Below are the code and all the weights of a small trained network. Each question names an input and a class and asks about switching units off, where a switched-off unit gives its printed mean instead of its output.

import numpy as np


def w(rows, s, z=0):
    codes = np.array(rows[::2]) - 128.0
    scale = np.full(codes.shape[1], s)
    scale[-1] = z or s
    return codes * scale


def norm(h):
    return h / np.sqrt((h * h).mean(-1, keepdims=True) + 1e-5)


def f(y):
    return y / 2 * (1 + np.tanh(0.7978845608 * (y + 0.044715 * y**3)))


def log_softmax(a):
    a = a - a.max(-1, keepdims=True)
    return a - np.log(np.exp(a).sum(-1, keepdims=True))


def net(x, mask):
    res = np.array(x, float).reshape(1, 8) / 4 @ E
    u = 0
    for l in range(2):
        y = f(norm(res) @ A[l][:, :-1].T + A[l][:, -1])
        res = res + np.where(mask[u : u + 10], y, B[l][:, -1]) @ B[l][:, :-1]
        u += 10
    return log_softmax(norm(res)[-1] @ U[:, :-1].T + U[:, -1])


A, B = {}, {}
E = w([
[130,131,128,127,127,127,128],'x0',
[132,130,128,129,128,132,126],'x1',
[226,28,132,97,238,126,142],'x2',
[130,129,127,129,129,128,127],'x3',
[211,60,71,171,7,129,40],'x4',
[131,128,132,127,127,128,127],'x5',
[127,126,125,130,129,129,129],'x6',
[191,179,130,230,150,21,163],'x7',
],0.0011)
A[0] = w([
[209,42,92,61,192,93,163,60],'0.n1',
[117,109,185,44,111,197,83,7],'0.n2',
[122,122,135,128,129,120,121,126],'0.n3',
[104,97,180,5,102,232,72,18],'0.n4',
[56,160,207,123,226,154,176,67],'0.n5',
[181,63,112,193,58,169,53,58],'0.n6',
[176,66,105,196,75,162,46,35],'0.n7',
[179,55,108,197,53,167,56,57],'0.n8',
[59,176,218,122,239,164,180,70],'0.n9',
[106,100,175,15,105,228,79,26],'0.n10',
],0.0023,0.0011)
B[0] = w([
[100,199,206,152,99,203,45,154],'0.n1',
[99,95,61,198,135,83,166,113],'0.n2',
[132,131,122,131,128,133,132,126],'0.n3',
[77,69,53,252,144,60,186,209],'0.n4',
[187,148,33,29,61,54,144,217],'0.n5',
[142,164,96,14,113,59,210,243],'0.n6',
[122,168,122,47,139,73,208,208],'0.n7',
[136,167,103,8,112,60,211,255],'0.n8',
[194,140,25,25,49,35,152,252],'0.n9',
[76,62,56,241,154,65,189,194],'0.n10',
],0.0016,0.00067)
A[1] = w([
[88,162,133,84,173,129,175,63],'1.n1',
[187,58,131,113,193,141,140,138],'1.n2',
[196,195,190,217,139,56,128,138],'1.n3',
[61,187,113,161,57,130,135,141],'1.n4',
[72,84,107,55,122,252,113,163],'1.n5',
[66,189,118,171,70,117,132,57],'1.n6',
[89,169,142,88,181,125,170,5],'1.n7',
[171,90,98,138,55,117,60,111],'1.n8',
[161,97,95,109,79,114,82,87],'1.n9',
[180,64,131,123,186,133,149,98],'1.n10',
],0.0031,0.00026)
B[1] = w([
[193,112,108,129,48,94,111,155],'1.n1',
[112,214,185,148,95,173,79,160],'1.n2',
[4,3,49,149,121,179,144,232],'1.n3',
[204,127,200,126,199,175,84,248],'1.n4',
[143,126,132,224,148,76,142,178],'1.n5',
[192,104,176,118,187,178,91,226],'1.n6',
[194,105,99,110,33,93,124,147],'1.n7',
[118,194,130,73,183,81,191,176],'1.n8',
[99,186,141,119,184,101,168,163],'1.n9',
[105,195,166,146,82,164,93,148],'1.n10',
],0.0026,0.0015)
U = w([
[174,165,88,25,85,40,186,254],'0',
[39,29,73,219,145,131,151,94],'1',
[174,181,254,143,155,207,42,24],'2',
],0.0079,0.00068)

Each question gives the input, the list of numbers given to net, and the class t.
The units are the neurons (one row each of A and B). Each row of codes is followed by its name. A weight is (code - 128) times the scale printed after its matrix; where a second scale follows, it is the last column's (A, B and U).
mask holds one flag per neuron, layer by layer. A switched-off neuron (its flag False) gives its mean, the last column of its row in B, instead of its output. The means were averaged over made-up inputs and are rounded, as every weight is.
A unit's drop is (log p(t) with every unit on - log p(t) with that unit switched off) / (log p(t) with every unit on - log p(t) with every unit switched off).
The circuit of an input: a set's keep is (log p(t) with only the set's units on - log p(t) with every unit switched off) / (log p(t) with every unit on - log p(t) with every unit switched off). Starting from the 12 units with the biggest drops (on a tie, the unit counted first), units are removed one at a time, each time the one whose removal leaves the highest keep (on an exact tie, the one counted first), for as long as the keep stays at least 0.8.
units of the circuit, in order: the units of the circuit, biggest drop first
top k neurons: the k neurons with the biggest drops, biggest first
top k neurons in layer l: the k neurons of layer l with the biggest drops, biggest first
drop when u is switched off: that unit's drop, to one decimal
input [-1,-3,-6,-3,2,-6,-7,5], class 2: top 3 neurons in layer 1 : 1.n4; 1.n6; 1.n5
input [8,-4,6,-3,4,0,-6,-4], class 2: top 3 neurons in layer 0 : 0.n9; 0.n5; 0.n1
input [1,-2,-5,-6,0,-3,7,4], class 2: units of the circuit, in order : 1.n4
input [5,4,8,7,1,3,-6,6], class 2: top 2 neurons in layer 0 : 0.n4; 0.n10
input [8,-2,1,-5,7,-8,-5,-6], class 0: top 4 neurons : 1.n3; 0.n8; 0.n6; 1.n8
input [-3,8,5,4,-6,-3,0,-5], class 0: top 2 neurons : 0.n9; 0.n5
input [0,6,3,-2,4,-3,7,-2], class 0: top 3 neurons : 0.n8; 0.n6; 1.n4
input [-4,1,5,-7,4,-2,7,2], class 2: top 4 neurons in layer 1 : 1.n2; 1.n10; 1.n7; 1.n1
input [-1,-5,-6,-8,-5,7,4,2], class 2: top 4 neurons in layer 1 : 1.n4; 1.n6; 1.n8; 1.n9
input [5,3,1,5,-7,5,4,-6], class 0: top 2 neurons : 0.n9; 1.n3
input [-2,-2,6,0,-3,3,5,-4], class 2: top 2 neurons in layer 1 : 1.n2; 1.n3
input [7,-3,0,1,2,-2,-6,-3], class 1: top 2 neurons : 0.n4; 0.n10
input [8,5,-7,-8,1,-1,7,8], class 1: top 3 neurons : 1.n3; 1.n2; 0.n1
input [0,-5,-1,-3,7,3,2,-6], class 0: top 3 neurons : 1.n3; 0.n8; 0.n6
input [7,-1,8,7,1,-3,1,-4], class 2: units of the circuit, in order : 1.n2
input [-1,-5,7,1,8,2,0,-4], class 0: top 3 neurons in layer 0 : 0.n8; 0.n6; 0.n7
input [-5,7,-3,-1,-1,7,-7,3], class 1: top 3 neurons : 1.n3; 0.n1; 1.n2
input [-8,-4,5,-3,0,2,-8,6], class 1: top 3 neurons in layer 1 : 1.n3; 1.n4; 1.n6
input [-3,-5,0,3,7,6,4,-6], class 0: top 2 neurons in layer 1 : 1.n3; 1.n8
input [3,-4,0,6,5,-2,-7,8], class 1: units of the circuit, in order : 1.n3
input [4,2,-1,0,8,-6,-4,-7], class 0: top 3 neurons in layer 1 : 1.n3; 1.n8; 1.n9
input [0,4,5,0,2,1,4,3], class 2: top 2 neurons : 1.n2; 0.n4
input [5,1,3,-8,-7,7,2,-5], class 0: top 3 neurons : 1.n3; 0.n9; 0.n5
input [3,7,5,1,-7,-3,-3,-6], class 0: top 2 neurons : 0.n9; 0.n5
input [-4,-4,-7,4,-3,8,-4,-3], class 2: drop when 1.n4 is switched off : 0.1
